Each row has a class, written as a number after it.
[  3   1  14  -9  23 -35  11  -1  -3  11  -4  -9 -34  -1  11   4  20   4
  12  19   6 -18   6 -21   6 -17  -4 -15  -6  15 -23 -17  11   5 -13  -5
 -11]  0
[  1 -19   8  33   2  19   0  -1   1  10   4  -7  -6  18   1  10  40  -5
   3   5 -27  15  13 -20   1  -2  18 -15  10   1   6  -8   0  18  -3 -16
  26]  5
[ 13   3 -24  27  12  -2 -16  19   1  14 -17   1  -3  -3 -14   9  -4  20
  10   6 -11   8  17   9  -4  14  11  18   6 -11  19  18  11  -3   2  -5
 -17]  2
[  4  -2   5 -42 -21   3  -9 -18  -3  18  24  14  32  16  13  39  26 -20
  -5  20   9 -18  27 -35  23  -1 -11 -26  -3  -9  25  13  16  23   8  -7
 -11]  3
[ 32 -16  59 -10 -39 -72 -23  17 -15   4 -19  10  -8  10  -6   8 -33   5
   7  -1  25  42 -19  -6   3   3 -16  34 -34  -2 -15   3  27 -13  -8  11
 -43]  2
[  7  -1  -3  29  10   4 -12 -17   2  11   9   3  -7  -1 -15  -1  30  -1
  15  10 -21  40  12   9  12   7  15  11  19 -14  15  19  18   3 -10  -4
   5]  1
[-18 -29   6  22 -17 -25 -12 -28  11  -2   0  23 -24  25 -19  14  15 -10
  -4   4   1  20  31 -34  39 -24   8   0 -16 -19  15 -11  15   6  -3 -10
  -5]  5
[-12   6  -7   7   9  14  22 -25  -9  24   9  12  14 -24 -39  31 -11  -7
  17  -2 -32   3 -19  14  12   4  15   7  44  -9  -9 -60  -7 -27   4 -14
 -45]  8
[ 11  10  -1 -16   5 -30 -13 -16  -3  -5 -17 -10  -4  10  -8  -2  17  -3
 -12  10   4   8 -15 -25 -14 -10   3  21  -5  22 -18   2   9  -8  -1  -6
 -43]  4
[ -7 -20  -2  47 -24   0 -13  -3   0   8 -25  14   6   0 -18 -18  40  16
  18  -8 -31  18   0   6  12   6  28   5  -7   6   2   1  12  -7  -8 -26
  11]  4
[-14   5  -1  13  30  26  34 -18  15  -5  23   9 -17   3 -13 -15  -5   7
  19   6 -32   9 -36  59  -2  -8   2   1 -16 -23  -5  -8  20  -8 -29   3
  -6]  3
[  6  27 -11   9   5 -32 -23 -14 -36  22 -20  38 -28 -19 -19  19  12  18
 -30  13  21  -3  11 -18  39  10  24   7  19  -1  12  25  -5 -10  -1 -13
 -19]  1
[-13 -26  -4  31 -16  37   3  -6  13  -5  24   5 -27 -10 -26 -20  28 -27
  -6  27 -19  21  31 -16  27   3   1  -6   0  -5 -15 -11   4   0   6  -2
 -12]  7
[-16  10 -17  18   2  -1 -16 -11  15 -14 -32  17 -16  -4 -16  -4   4   0
 -12   4 -26  13  -8   8 -22  -9  16  -4  15 -26 -27   4  15 -14   2  -7
 -16]  4
[ 16 -29  25  40 -19  16  14  -6   0   0  -5 -18   5  34  -8   8  24  -6
   9   6 -23  14 -29  -9  -7  -7  18  -3 -20   1 -13 -22   7  13 -19 -23
  10]  5
[-33  33 -55 -12  24 -42 -49 -36  13  -9  -9  28 -15  50   5  58   6  -5
  15 -61 -24  38  46 -50 -16 -26 -12  23  56 -46  73 -17 -12 -36 -16   6
 -61]  8
[  6  -5  -1  -5  -2 -26 -12  -9   5   4  10 -19  -4   8  14  -4  31  11
   9  -1  47   6  16 -23  14 -13 -13  -4   4   5  13  47   9  12   4  -7
  -2]  9
[  9  25  26 -49  27 -40  10 -10   1  32  68  19  23   7  22 -20 -18   6
   7  24  77  60 -13  14  37 -26 -27  -9  43  28  11  10 -13 -15   6  -1
  44]  2
[  6 -31 -14  11 -28   1   8 -48   6 -23   8 -25 -10  35 -28  34  18 -16
   0  36  -3 -17   2 -34  42 -18   7  25 -24  -3  15 -12  42   7 -31  -6
 -50]  6
[  2  -3 -23  36   9  -2   1 -17   5   5 -12  -4  -7  -4 -12   3  22  -7
   7  -4 -11  13   2 -10  -3 -20   3  13  13 -26  14  -5  11 -13  -9  -1
 -32]  9
[-12 -17  25  30  62  -7  33 -19 -14  28  -9  10  11 -34 -14  -2  31  -7
   8  -6 -56  -8 -21  27  32  15   7 -12   9 -27  11 -51  14  13  18 -15
  14]  8
[  12   71    6    6   23  -62  -47   50   12  -14  -54  -46  -14  -39
   35    9    8   -7  -31   15    8   -1  -16   26 -104   37   12  -49
   72  -18  -54   26  -17   -4  -20   12   -7]  1
[  6  -4  -5  -9   0  -4  20  -5  -6  -4  21  -1   9  12  20  -1  67  -8
  -4  24  19  -2 -23  -7   1 -16 -15  -9 -18  13 -20  -5   4   3  -5 -17
  12]  4
[  4  13  30 -24 -15 -18  10 -15 -14   9  13  23  -2  24  13  -5  16  -4
   0   5  10  17 -39  -5   7  -9 -18   2 -16   0  -4   8   8 -16 -31   5
 -30]  3
[ -7   6  -2  -1   5  -5  -5 -21   9   4 -15   6 -15   4   0   7  33  -9
  14   3  -6   9   6  -3  -4  -1 -11  12  11 -18   9 -12  10 -17 -10  -9
 -18]  0
[ -1 -24 -44  36  35 -32 -32 -53  30 -35 -37 -62  35 -11 -27  18  59  -7
 -12  17 -34  -5  27 -26  21   8  10   4   1 -20  52  39  65  35 -14  26
 -17]  6
[ -6  -8  -6  10  14  -1   6 -18  -2   2 -11  -9  22 -11 -18   5 -12  27
  26 -21 -13 -38  14  19   8 -15  21   0  20  -6  23 -11  19  11   2 -16
   0]  9
[-13  15 -28 -29  46 -13  -8 -14  19 -16  -6 -28 -20  14  26  -8  86 -19
  -5  15   8  -3  12 -33 -28  -5 -28   9  15  12  -8  29   8   4   6  -8
 -29]  4
[-12  13   4 -44 -10  16   1 -19  11 -11  62  36 -43  56  -3  -4 -49  18
   6   0  28  23  42 -12  14 -43 -10   0  -7 -12  -9   9   4   2   8  -1
 -20]  7
[  6   7  31  17  -5  24   4  -8   0   3  18 -24  23  10  16  -8  29  -9
  21   1 -13  11 -22   9   0 -10 -14 -13  27  -6  10  -7   8  12 -19  -3
  32]  7
[  4  -5 -12  19  42  -7  -4 -18  10   3 -12 -23 -11  19  17  10  40 -13
  12 -18 -25  27 -10  -5 -21   2   9  -6   2 -10   8  10   8  12 -18 -15
 -12]  3
[  5 -37   2  21  -4 -18  14   5  -6  19 -20 -20  17   7  -4   6 -14 -13
  32   8 -16   7 -23 -32  30   6 -14  14  22   6   5 -31   4  -6  -9 -16
   6]  8
[  3  16  -8 -10   2  -5  16 -19  -9  12  19 -12   9   9 -17   3  -3  -2
 -12  18   5 -11 -13 -24   4 -30   0   5  14  19  -8  -9   8 -10  -5   5
 -30]  8
[ 12   8 -35  27   8 -14  -4   8   5  37 -34  -5  -7  -8 -11  20  25 -10
   2  32 -23   5  -2 -47   5  -3  -3  12 -21   5   3 -19  -1 -16   0 -13
 -29]  4
[  7 -10  -3  -2  -4  -9   4   5  -4   6  16  -9   8  -2  10  -2  19 -12
  -2  16  16  15  20 -29  12 -12 -27   0  -6   4   1 -16   4   4   3   4
  15]  7
[ -3  17 -11  13  15 -19 -13 -14   6 -11 -11   7 -21   7   0   4  10   2
  -2 -10  -1   5   3  21  -4   3  -1  -3 -10 -26  21  12  -1  -6 -15 -13
 -15]  1
[-11 -10   7  14 -19  -7  -9 -23   4  14 -11   1  -2   3  -8  15  37   4
   6   4 -11  23  18 -19  16   6  13   2  14   6   4  -1  22 -11 -10 -14
   4]  6
[  9 -12  -2   9 -12 -29  -6  11  14  35  -7   6   2   7  -3   0  17  -1
  30  22  -4  22  27 -44  17  -6 -10  -9 -19  -1   2  -9  11   0  -2   3
  -5]  0
[  3   4  20  -4   9   5   1  -3 -12  -2  45   2 -49   7  16  -1  65  10
   3  12   7  38  37  10  -1   8 -19  30 -13  -1   4  10  16  -1  -9   6
  -1]  7
[  4   5 -27  22  22 -11 -13 -28   2  -1 -14  -2  -5  -6 -12   3 -14  18
   9  11 -23  34   4  27  -2   2  34   7  41  -6  -3   3  12 -12  -5 -17
 -21]  4
[ -4 -14  -2   3 -10  14  12 -12   2  17  20   8  -6   2 -24  14   8   3
  13   3 -15  24   4 -15  24   4   8   9  -8  12  -2 -23   5 -12   2  -3
 -15]  6
[  6   1  27 -18 -16 -11  -4   1  -2  -7  20 -18 -12  -6   2 -13   1  -7
  -7   6  30 -15   0  -8   9 -10 -16  -1  -1  13   4  18   2   4   2   9
 -18]  9
[ -7 -16  25 -19 -29  -9   1  -9   9 -25 -21 -38  52   4   4  -3  33 -15
  13  -5  26 -69 -13  -9 -17  -1   7 -35  41  17 -20 -11   1  18  -5 -38
  -9]  9
[ -1  -2  -5  -4  11 -13  -3 -15  11   0 -25 -13   5  22   5  12  32  -6
 -11  11  -9   3  -2 -35  -6   9   1  -6   1   1   2   0  11   0  -7 -14
   0]  6
[ -6  13 -10 -20   7   7   8 -13   0 -23  -2  -6 -21  21  11  -4  11   5
  -3   4  -9 -32  -6   5 -23 -20  -1 -13  -5  11 -23   1   5  -2  -5 -18
 -41]  4
[  2 -17  21   6  -8  12   4 -38  -1 -13   3  -8 -48  16 -33  17 -17 -25
 -27  25  -2   5 -21 -35  33 -24   0  19 -16   6 -10  -4  12   0  -7  -1
 -34]  5
[  1   2  -7   7   6   1   4  12  20  13  17   1   5 -21 -24  -2 -15  -4
  29  50 -22  30  23  20  -1  15   4   0  48  -5 -16 -13  17 -22  -7  11
 -46]  2
[ -3 -32  18  10 -13 -21  -7 -19   8 -14  -7  -1 -17   0 -11   1  20 -21
  -5   2   5   2   8 -31  29  -9 -11  -5 -22  -9  11   4  15   2  -3  -4
 -21]  9
[ -1 -37   0  16   1  -2 -12 -34 -11  -9  -4  20 -21  12 -14  27  35 -16
   2 -13 -19  18  14 -39  33 -15  22 -11   7  -3   4 -21   9   6  -4 -15
  -1]  0
[ -2  -5 -21  -8  -8   2  10   9  17 -11  26  -5   1  31  -2  -6  28 -10
  10  12  -5   3   1 -16 -23 -11   1  -8 -23   7 -17   0   5   1 -27   8
 -33]  3
[ 20 -45  -9  37 -15 -20   4   3   5   2 -25   0   6  -9 -47  -5 -27   2
   9  29  -4   7 -20 -16  40  13  30   0 -23   2 -24 -25   7   5  -7  -9
 -10]  0
[ -3 -27  21   1 -37  28  -4  12   4  -8  15  25 -20   8 -24  -7  -2  -4
  -3   9 -13  23  20 -17  -3   7  11  11  -1   0 -15  -1   5 -14   4  -2
   3]  9
[ -1 -19  23  -9 -24  -3 -12   1   1  -5  13   8 -31  19  16   1  26 -14
   0  21  -3 -11  48 -22  10  -1   5 -26  -4   1  -1  -4  11  15  -1 -11
   0]  0
[ 11   1   2 -15 -31  -3  -3  11 -11  -9 -12  29  -9  -8 -22  12 -31  -1
 -20 -14  34  26 -66  31 -13  27 -12  42 -34 -37 -36  12  -5 -20   4   5
 -37]  3
[-11  27  19  -9   1   4  -2 -20  15  -3  50  16  11  22  20 -11  37  -8
  11  33   5  43  15   7   3 -12 -11 -32  64 -28  -4   1   7  -3 -21   8
   9]  7
[ -8  -3  24   3  -5  -8 -13  -9   4  12  -2   7  -8   8  -3   6  31 -22
   0  14  -2   8  25 -33  16  -3  -4  11  20 -17   6 -27  10   7   2 -14
   5]  7
[ -8  16  19  21   6 -16  -2 -17  -3  22 -21 -13 -23  -4 -12   2  25   3
 -12   6  -7 -10 -20 -15  18   1  -2  -3  -4  11   9  13   3 -12 -12 -16
 -10]  8
[  9 -11 -17  18  -3 -62 -36  -2   2  20 -16   9 -31  -5 -23  37  18  -6
 -16   1  49  15  16 -60  54 -10   0  13 -43 -17  14  28   7  23  14  -7
  11]  1
[ -9 -28 -31   6  46   1  -6 -49 -17  -8  -6  24 -33 -11 -13   8  11 -30
   1 -22 -40  69  -3 -29  33 -19 -12  46  38  -7  14 -22   9 -26  15   6
 -35]  4
[ -2 -21  51  50  25  11  28 -67 -34  25  15  21   5 -17  11   3 114 -16
 -12 -18  -8  75 -58  25  16 -30  12  -6  39 -32 -34   4  43   4   7 -24
  61]  8
[ -7  14  -7 -37 -16  -9  16 -21  -6 -21  -5  10   3  36   7  -7  36  -4
 -22   5  17 -11 -18 -31 -28 -22 -20  12 -10   3 -26  -4  15 -22 -14   5
 -54]  6
[  5  -1   7  18 -12 -20 -11  12  -7  10 -21 -10 -23  20   2  -7  19 -10
 -11  17 -15   9   2 -45  -9   0  -6  15   4  -5  -5  14  15  -5  -8   8
 -27]  8
[-10  -9 -25  18  -8 -36 -10  -1   1  21 -37  14  -1   9 -13  24  -1   9
   3  12  -5  -5  17 -49  39   9   8   6   4  -5  25 -23   3 -14 -12 -15
  -4]  6
[ -2 -21  32  -6 -22  23  18 -27  -4  24  36  23 -27  40  10   2  32 -11
  22   8  22  10  16  -6  35 -19  14   0   2  11   2 -29  -3   1  -3 -54
  32]  0
[  8  31  18  -3 -14 -16  -7  25 -14  44  33   3 -55   5  46  -3   1  16
  25 -20  28  19  33   6 -23 -45 -14   0   4  -7 -11   7   5   1   8  12
   2]  0
[  2 -14 -29  -9  28   9  -2   1  13 -25   6 -30 -18  36  26   6  59 -21
   6   9 -16   0   8 -25 -23  24 -10  -7  -5   6   9  27  -3  13 -25  -8
 -34]  3
[ -5  -8  16   4 -14  -4   4 -19   8 -23  23  -2 -11  10   5   2  63  -7
  -2  14   5  -3  10  -7   0 -19  -9 -17 -11  -9   4  14  22  -1 -24   3
 -12]  9
[  1   4 -12  24  -2  -8 -11  -6  14  -8 -37   9  25   0 -19 -20   9   3
   1   3 -37  30 -22  20 -34   8  16   9   5 -21 -17  -7  15 -17  -3  -5
 -22]  4
[ 19 -20  11 -19 -21  -7 -10  11  -7  -1   2  -4  -9  22   3   1   4 -11
   7   5   2   9  13 -40  -5   1  -3  11  -8  19  -8  -9   2   4   2   0
 -12]  0
[  0  -6 -21 -12 -13   9  -2   6  -7 -15   7  -8  -4 -11   2   7 -11   8
  -1   7  21 -21  12 -13   8  -4 -14  -5  23   9   9  20  -4  -9  -1   3
  -7]  9
[  9 -14  17 -20 -17 -28   0 -12  -4 -25   6  -8  -7  14  11 -15  -8 -14
   3  15  17   0 -14 -21  16 -20 -24 -18   0  12 -12   4   9  -2 -20  17
 -24]  0
[-13   3  18  11   3 -45 -31 -28   7   6 -18  16 -13  13 -14   8  22  -6
  -3  -2 -12   8   3 -30  26 -31  19   8   3 -11  13  -8  26   9  -4  -7
   3]  4
